Below is a small trained network, with its code and all its weights. Each question gives an input and a class and asks what happens when units are switched off, that is, made to give their printed mean instead of their output.

import numpy as np


def w(rows, s, z=0):
    codes = np.array(rows[::2]) - 128.0
    scale = np.full(codes.shape[1], s)
    scale[-1] = z or s
    return codes * scale


def norm(h):
    return h / np.sqrt((h * h).mean(-1, keepdims=True) + 1e-5)


def f(y):
    return y / 2 * (1 + np.tanh(0.7978845608 * (y + 0.044715 * y**3)))


def log_softmax(a):
    a = a - a.max(-1, keepdims=True)
    return a - np.log(np.exp(a).sum(-1, keepdims=True))


def net(x, mask):
    res = np.array(x, float).reshape(1, 4) / 4 @ E
    u = 0
    for l in range(3):
        y = f(norm(res) @ A[l][:, :-1].T + A[l][:, -1])
        res = res + np.where(mask[u : u + 5], y, B[l][:, -1]) @ B[l][:, :-1]
        u += 5
    return log_softmax(norm(res)[-1] @ U[:, :-1].T + U[:, -1])


A, B = {}, {}
E = w([
[43,197,61,135,196,165,14,50],'x0',
[141,226,173,38,31,10,99,148],'x1',
[121,139,81,220,19,138,71,118],'x2',
[34,146,206,187,113,4,36,94],'x3',
],0.0027)
A[0] = w([
[95,169,172,99,92,39,65,115,102],'L0N0',
[44,148,204,234,136,40,11,138,47],'L0N1',
[94,171,179,52,88,20,79,116,2],'L0N2',
[104,131,147,144,40,85,197,111,75],'L0N3',
[92,209,31,140,128,149,3,110,68],'L0N4',
],0.0068,0.0019)
B[0] = w([
[157,180,135,91,174,57,138,148,221],'L0N0',
[165,23,115,138,134,78,163,30,255],'L0N1',
[181,218,156,165,224,125,98,195,226],'L0N2',
[170,115,132,181,129,181,76,158,161],'L0N3',
[82,147,90,133,91,254,52,131,216],'L0N4',
],0.0072,0.0065)
A[1] = w([
[61,154,82,106,97,174,127,114,1],'L1N0',
[163,110,136,128,171,161,102,114,155],'L1N1',
[124,127,130,155,12,111,157,181,59],'L1N2',
[119,224,149,99,139,53,134,180,76],'L1N3',
[56,113,154,85,165,157,209,156,20],'L1N4',
],0.011,0.00079)
B[1] = w([
[109,171,122,113,90,168,82,153,180],'L1N0',
[153,136,158,75,66,110,170,164,204],'L1N1',
[125,32,210,208,89,146,65,175,159],'L1N2',
[185,208,134,160,248,111,47,158,255],'L1N3',
[97,168,135,129,159,143,254,153,182],'L1N4',
],0.0087,0.0059)
A[2] = w([
[91,112,147,143,168,145,115,111,133],'L2N0',
[169,114,115,127,127,45,171,147,27],'L2N1',
[85,143,59,86,90,190,91,127,1],'L2N2',
[89,157,117,126,130,106,247,128,55],'L2N3',
[91,75,114,137,111,24,167,27,116],'L2N4',
],0.012,0.00079)
B[2] = w([
[159,165,102,126,68,120,146,143,146],'L2N0',
[97,166,102,115,132,161,102,128,214],'L2N1',
[58,171,132,148,110,158,125,89,251],'L2N2',
[139,109,108,52,142,141,175,150,255],'L2N3',
[120,74,87,123,79,4,152,64,239],'L2N4',
],0.015,0.0049)
U = w([
[172,14,208,194,58,192,92,208,5],'0',
[124,59,85,120,62,23,122,39,94],'1',
[204,229,157,143,225,108,27,164,231],'2',
[12,219,110,132,59,253,69,74,137],'3',
[136,99,115,12,137,204,242,191,154],'4',
],0.0075,0.0011)

Each question gives the input, the list of numbers given to net, and the class t.
The units are the neurons (one row each of A and B). Each row of codes is followed by its name. A weight is (code - 128) times the scale printed after its matrix; where a second scale follows, it is the last column's (A, B and U).
mask holds one flag per neuron, layer by layer. A switched-off neuron (its flag False) gives its mean, the last column of its row in B, instead of its output. The means were averaged over made-up inputs and are rounded, as every weight is.
A unit's drop is (log p(t) with every unit on - log p(t) with that unit switched off) / (log p(t) with every unit on - log p(t) with every unit switched off).
The circuit of an input: a set's keep is (log p(t) with only the set's units on - log p(t) with every unit switched off) / (log p(t) with every unit on - log p(t) with every unit switched off). Starting from the 12 units with the biggest drops (on a tie, the unit counted first), units are removed one at a time, each time the one whose removal leaves the highest keep (on an exact tie, the one counted first), for as long as the keep stays at least 0.8.
circuit, biggest first: the units of the circuit, biggest drop first
top k neurons: the k neurons with the biggest drops, biggest first
top k neurons in layer l: the k neurons of layer l with the biggest drops, biggest first
drop of u: that unit's drop, to one decimal
input [-2,7,-4,-7], class 2: top 2 neurons	[L0N1 L1N3]
input [-5,6,-5,-6], class 2: top 2 neurons	[L0N1 L0N4]
input [-3,-7,-8,6], class 4: top 3 neurons	[L1N4 L0N1 L2N3]
input [-1,1,6,4], class 1: top neuron	[L0N1]
input [-4,8,2,-8], class 0: circuit, biggest first	[L1N2 L0N0]
input [-4,3,3,-2], class 0: circuit, biggest first	[L0N2 L1N2]
input [1,-6,2,-4], class 4: top 4 neurons	[L0N4 L0N1 L0N3 L2N3]
input [-2,-3,3,-1], class 0: top 4 neurons	[L0N1 L0N2 L0N4 L0N0]
input [-4,1,4,-8], class 0: top 2 neurons	[L1N2 L0N1]
input [-5,-4,-3,3], class 4: top 2 neurons	[L0N1 L1N4]
input [-5,4,0,-3], class 0: top 2 neurons in layer 0	[L0N0 L0N2]
input [6,-5,-4,-5], class 3: top 2 neurons	[L1N0 L2N2]
input [5,4,3,8], class 1: top 3 neurons	[L0N1 L1N3 L2N4]
input [6,3,-4,-2], class 3: circuit, biggest first	[L0N4]
input [-8,6,-4,-3], class 2: top 2 neurons in layer 0	[L0N4 L0N1]
input [0,-3,-1,-1], class 4: top 2 neurons in layer 0	[L0N4 L0N1]
input [-7,-2,3,4], class 0: top 2 neurons in layer 0	[L0N3 L0N0]
input [5,-3,6,8], class 1: drop of L0N1	2.7
input [1,-6,-6,2], class 4: drop of L0N1	0.5
input [-1,1,8,2], class 1: circuit, biggest first	[L0N1]
